Below is a small trained network, with its code and all its weights. Each question gives an input and a class and asks what happens when units are switched off, that is, made to give their printed mean instead of their output.

import numpy as np


def w(rows, s, z=0):
    codes = np.array(rows[::2]) - 128.0
    scale = np.full(codes.shape[1], s)
    scale[-1] = z or s
    return codes * scale


def f(y):
    return y / 2 * (1 + np.tanh(0.7978845608 * (y + 0.044715 * y**3)))


def log_softmax(a):
    a = a - a.max(-1, keepdims=True)
    return a - np.log(np.exp(a).sum(-1, keepdims=True))


def net(x, mask):
    res = np.array(x, float).reshape(1, 7) / 4 @ E
    y = f(res @ A[0][:, :-1].T + A[0][:, -1])
    res = res + np.where(mask, y, B[0][:, -1]) @ B[0][:, :-1]
    return log_softmax(res[-1] @ U[:, :-1].T + U[:, -1])


A, B = {}, {}
E = w([
[90,170,125,175,115,115,82,91,204,194,41,108],'x0',
[131,187,115,146,163,131,160,132,133,165,135,93],'x1',
[101,6,119,196,71,113,54,153,89,54,181,18],'x2',
[139,70,246,147,52,90,181,56,172,96,162,144],'x3',
[133,95,115,20,116,78,50,28,223,129,224,107],'x4',
[19,124,161,46,87,129,136,254,127,215,146,117],'x5',
[126,116,109,138,147,140,139,148,158,114,128,142],'x6',
],0.0083)
A[0] = w([
[75,146,186,62,114,109,192,229,117,194,174,163,77],'neuron 1',
[70,107,191,69,99,148,167,134,145,172,78,99,95],'neuron 2',
[58,145,136,117,152,163,186,122,12,123,134,152,120],'neuron 3',
[119,124,146,100,151,108,79,101,171,155,190,99,10],'neuron 4',
[65,103,242,143,99,48,255,115,170,102,131,97,54],'neuron 5',
[106,87,87,113,154,116,98,85,183,202,161,106,3],'neuron 6',
[98,159,166,208,65,146,189,192,110,102,57,115,37],'neuron 7',
[86,117,106,179,59,125,84,159,109,109,194,49,75],'neuron 8',
[100,141,60,93,144,138,49,173,98,168,115,113,143],'neuron 9',
[115,126,179,160,134,123,37,111,210,192,45,97,51],'neuron 10',
[68,128,144,134,61,141,97,209,139,169,161,117,16],'neuron 11',
[95,106,137,227,123,128,64,164,134,115,195,76,53],'neuron 12',
[73,133,149,197,124,140,90,121,126,160,76,139,32],'neuron 13',
],0.0085,0.0039)
B[0] = w([
[167,123,168,191,124,183,119,47,100,105,120,123,255],'neuron 1',
[106,131,125,162,117,130,95,66,135,109,111,145,191],'neuron 2',
[131,131,77,100,154,79,137,194,206,159,213,140,202],'neuron 3',
[188,53,39,107,61,123,140,154,90,252,91,128,189],'neuron 4',
[84,139,121,98,185,78,2,186,144,77,77,72,203],'neuron 5',
[180,82,54,41,110,85,236,156,97,189,100,192,185],'neuron 6',
[159,76,38,48,14,132,164,135,143,161,120,97,228],'neuron 7',
[176,205,167,169,127,175,58,145,174,84,166,226,235],'neuron 8',
[123,118,133,124,187,61,89,117,206,81,81,114,240],'neuron 9',
[201,90,199,107,226,234,141,172,149,86,192,90,207],'neuron 10',
[159,88,144,220,131,141,184,59,53,104,64,96,204],'neuron 11',
[102,178,178,159,26,129,155,147,197,176,135,153,218],'neuron 12',
[143,79,215,55,66,128,174,164,88,128,187,92,170],'neuron 13',
],0.0081,0.009)
U = w([
[141,26,78,44,12,117,180,170,103,203,139,153,46],'0',
[144,217,219,127,77,171,127,117,218,159,119,237,167],'1',
[240,57,135,250,152,162,142,29,76,70,103,112,45],'2',
[139,100,150,127,121,151,105,139,175,116,124,127,254],'3',
[185,23,235,69,198,220,142,216,77,79,253,104,121],'4',
[36,103,103,118,163,29,18,184,186,99,45,67,35],'5',
],0.0064,0.0044)

Each question gives the input, the list of numbers given to net, and the class t.
The units are the neurons (one row each of A and B). Each row of codes is followed by its name. A weight is (code - 128) times the scale printed after its matrix; where a second scale follows, it is the last column's (A, B and U).
mask holds one flag per neuron, in row order. A switched-off neuron (its flag False) gives its mean, the last column of its row in B, instead of its output. The means were averaged over made-up inputs and are rounded, as every weight is.
A unit's drop is (log p(t) with every unit on - log p(t) with that unit switched off) / (log p(t) with every unit on - log p(t) with every unit switched off).
The circuit of an input: a set's keep is (log p(t) with only the set's units on - log p(t) with every unit switched off) / (log p(t) with every unit on - log p(t) with every unit switched off). Starting from the 12 units with the biggest drops (on a tie, the unit counted first), units are removed one at a time, each time the one whose removal leaves the highest keep (on an exact tie, the one counted first), for as long as the keep stays at least 0.8.
circuit, biggest first: the units of the circuit, biggest drop first
k most important neurons: the k neurons with the biggest drops, biggest first
input [-4,4,2,-3,-4,8,-3], class 2: circuit, biggest first	neuron 1; neuron 11
input [0,8,7,8,-1,-5,7], class 5: circuit, biggest first	neuron 5
input [5,-4,1,-2,8,-8,8], class 0: circuit, biggest first	neuron 6; neuron 4
input [-2,-6,-4,-8,5,6,1], class 5: 3 most important neurons	neuron 9; neuron 10; neuron 8
input [2,-6,5,8,7,-1,-4], class 5: 2 most important neurons	neuron 5; neuron 7
input [-6,-7,6,-6,7,-4,7], class 0: circuit, biggest first	neuron 4; neuron 10
input [4,6,5,-6,8,-8,-4], class 0: 3 most important neurons	neuron 6; neuron 4; neuron 1
input [-2,4,8,1,5,-5,3], class 1: circuit, biggest first	neuron 8; neuron 12
input [-2,3,1,-8,8,3,5], class 0: 4 most important neurons	neuron 6; neuron 4; neuron 5; neuron 2
input [4,4,7,-4,-4,0,3], class 1: circuit, biggest first	neuron 12; neuron 8
input [0,5,-1,-8,-5,8,3], class 2: 3 most important neurons	neuron 1; neuron 11; neuron 5
input [1,5,-5,4,-1,4,7], class 3: 3 most important neurons	neuron 5; neuron 8; neuron 12
input [-4,-4,3,1,1,7,-5], class 2: circuit, biggest first	neuron 11; neuron 1
input [8,-8,1,-3,8,-3,0], class 0: circuit, biggest first	neuron 6
input [-7,-6,7,-5,1,-4,2], class 1: circuit, biggest first	neuron 12; neuron 8; neuron 10
input [8,2,6,8,0,-1,5], class 4: 2 most important neurons	neuron 10; neuron 13
input [7,-1,1,3,-6,0,0], class 4: 4 most important neurons	neuron 10; neuron 13; neuron 4; neuron 6
input [-5,-3,-4,4,8,-7,-3], class 0: circuit, biggest first	neuron 4; neuron 1
input [3,0,-6,-8,-4,7,3], class 5: 4 most important neurons	neuron 9; neuron 3; neuron 8; neuron 12
input [3,3,-5,-7,-7,6,-4], class 0: 4 most important neurons	neuron 7; neuron 3; neuron 13; neuron 8
